Below are the code and all the weights of a small trained network. Each question names an input and a class and asks about switching units off, where a switched-off unit gives its printed mean instead of its output.

import numpy as np


def w(rows, s, z=0):
    codes = np.array(rows[::2]) - 128.0
    scale = np.full(codes.shape[1], s)
    scale[-1] = z or s
    return codes * scale


def norm(h):
    return h / np.sqrt((h * h).mean(-1, keepdims=True) + 1e-5)


def f(y):
    return np.maximum(y, 0)


def log_softmax(a):
    a = a - a.max(-1, keepdims=True)
    return a - np.log(np.exp(a).sum(-1, keepdims=True))


def net(x, mask):
    res = np.array(x, float).reshape(1, 4) / 4 @ E
    u = 0
    for l in range(4):
        y = f(norm(res) @ A[l][:, :-1].T + A[l][:, -1])
        res = res + np.where(mask[u : u + 4], y, B[l][:, -1]) @ B[l][:, :-1]
        u += 4
    return log_softmax(norm(res)[-1] @ U[:, :-1].T + U[:, -1])


A, B = {}, {}
E = w([
[90,140,96,109,180,173,88,67,169,37],'x0',
[116,135,121,124,123,127,140,135,114,119],'x1',
[114,129,132,124,135,132,128,134,130,135],'x2',
[112,110,159,114,120,116,5,155,54,117],'x3',
],0.013)
A[0] = w([
[222,141,129,179,122,119,187,135,228,218,91],'L0N0',
[120,112,160,157,103,96,1,196,122,83,154],'L0N1',
[108,120,125,132,172,192,180,45,208,60,42],'L0N2',
[105,130,48,174,105,88,122,90,65,144,2],'L0N3',
],0.0054,0.0053)
B[0] = w([
[32,72,147,53,34,210,111,202,141,55,245],'L0N0',
[146,132,107,42,229,84,67,118,113,108,253],'L0N1',
[132,176,73,254,188,76,76,38,126,181,234],'L0N2',
[164,165,100,129,121,99,145,66,180,121,128],'L0N3',
],0.0067,0.0058)
A[1] = w([
[146,87,187,167,22,148,254,208,98,150,41],'L1N0',
[168,138,149,149,141,72,102,188,68,207,46],'L1N1',
[149,124,178,118,125,48,125,157,56,204,2],'L1N2',
[100,125,110,177,28,125,212,163,138,164,95],'L1N3',
],0.0078,0.0043)
B[1] = w([
[172,102,164,105,69,195,73,166,142,73,255],'L1N0',
[154,168,59,133,160,8,202,117,138,117,187],'L1N1',
[164,138,57,183,181,137,223,141,138,157,185],'L1N2',
[114,115,204,68,114,144,9,127,122,130,226],'L1N3',
],0.011,0.008)
A[2] = w([
[201,120,81,141,163,1,191,199,82,205,23],'L2N0',
[102,108,183,66,66,148,87,165,109,248,190],'L2N1',
[76,56,184,99,189,99,132,105,156,80,165],'L2N2',
[98,171,94,204,71,98,173,57,171,137,4],'L2N3',
],0.0092,0.0036)
B[2] = w([
[176,88,102,145,223,54,253,80,87,254,254],'L2N0',
[177,66,247,109,84,158,156,179,225,174,238],'L2N1',
[106,157,116,143,48,113,207,192,83,55,215],'L2N2',
[62,140,99,230,61,186,183,106,134,172,202],'L2N3',
],0.0088,0.0072)
A[3] = w([
[106,117,113,65,136,117,33,140,81,45,2],'L3N0',
[56,163,126,244,110,137,211,108,103,132,114],'L3N1',
[102,159,138,87,121,118,19,130,43,80,36],'L3N2',
[170,129,57,130,147,48,200,134,61,254,89],'L3N3',
],0.0093,0.0058)
B[3] = w([
[104,134,120,132,136,71,26,192,80,86,216],'L3N0',
[123,177,97,159,68,155,198,73,176,199,253],'L3N1',
[64,126,108,122,155,86,73,191,74,56,213],'L3N2',
[164,48,167,74,173,104,170,35,80,252,254],'L3N3',
],0.012,0.0082)
U = w([
[184,80,227,52,28,197,121,196,211,129,91],'0',
[38,231,32,196,69,193,209,57,209,113,9],'1',
[179,72,109,30,232,28,199,129,57,214,60],'2',
[33,176,56,69,210,57,47,203,56,5,177],'3',
],0.011,0.0016)

Each question gives the input, the list of numbers given to net, and the class t.
The units are the neurons (one row each of A and B). Each row of codes is followed by its name. A weight is (code - 128) times the scale printed after its matrix; where a second scale follows, it is the last column's (A, B and U).
mask holds one flag per neuron, layer by layer. A switched-off neuron (its flag False) gives its mean, the last column of its row in B, instead of its output. The means were averaged over made-up inputs and are rounded, as every weight is.
A unit's drop is (log p(t) with every unit on - log p(t) with that unit switched off) / (log p(t) with every unit on - log p(t) with every unit switched off).
most important unit: the unit with the biggest drop
top k neurons: the k neurons with the biggest drops, biggest first
k most important neurons of layer l: the k neurons of layer l with the biggest drops, biggest first
drop of u: that unit's drop, to one decimal
input [3,2,8,1], class 3: most important unit => L2N0
input [0,0,0,-1], class 0: top 2 neurons => L0N0; L0N1
input [8,-3,-1,0], class 1: top 4 neurons => L1N3; L1N0; L0N2; L0N1
input [4,-4,5,0], class 1: top 2 neurons => L1N3; L1N0
input [4,5,2,1], class 3: top 2 neurons => L2N0; L2N3
input [0,4,0,-8], class 0: top 2 neurons => L0N0; L1N3
input [-8,-7,-5,0], class 0: 2 most important neurons of layer 1 => L1N0; L1N3
input [5,-3,4,0], class 1: 2 most important neurons of layer 1 => L1N3; L1N0
input [1,4,7,-6], class 1: top 2 neurons => L0N2; L1N0
input [1,-3,5,-4], class 1: drop of L0N2 => 1.6
input [2,-8,-8,1], class 3: drop of L2N0 => 1.1
input [1,4,-1,-4], class 1: drop of L1N0 => 0.9
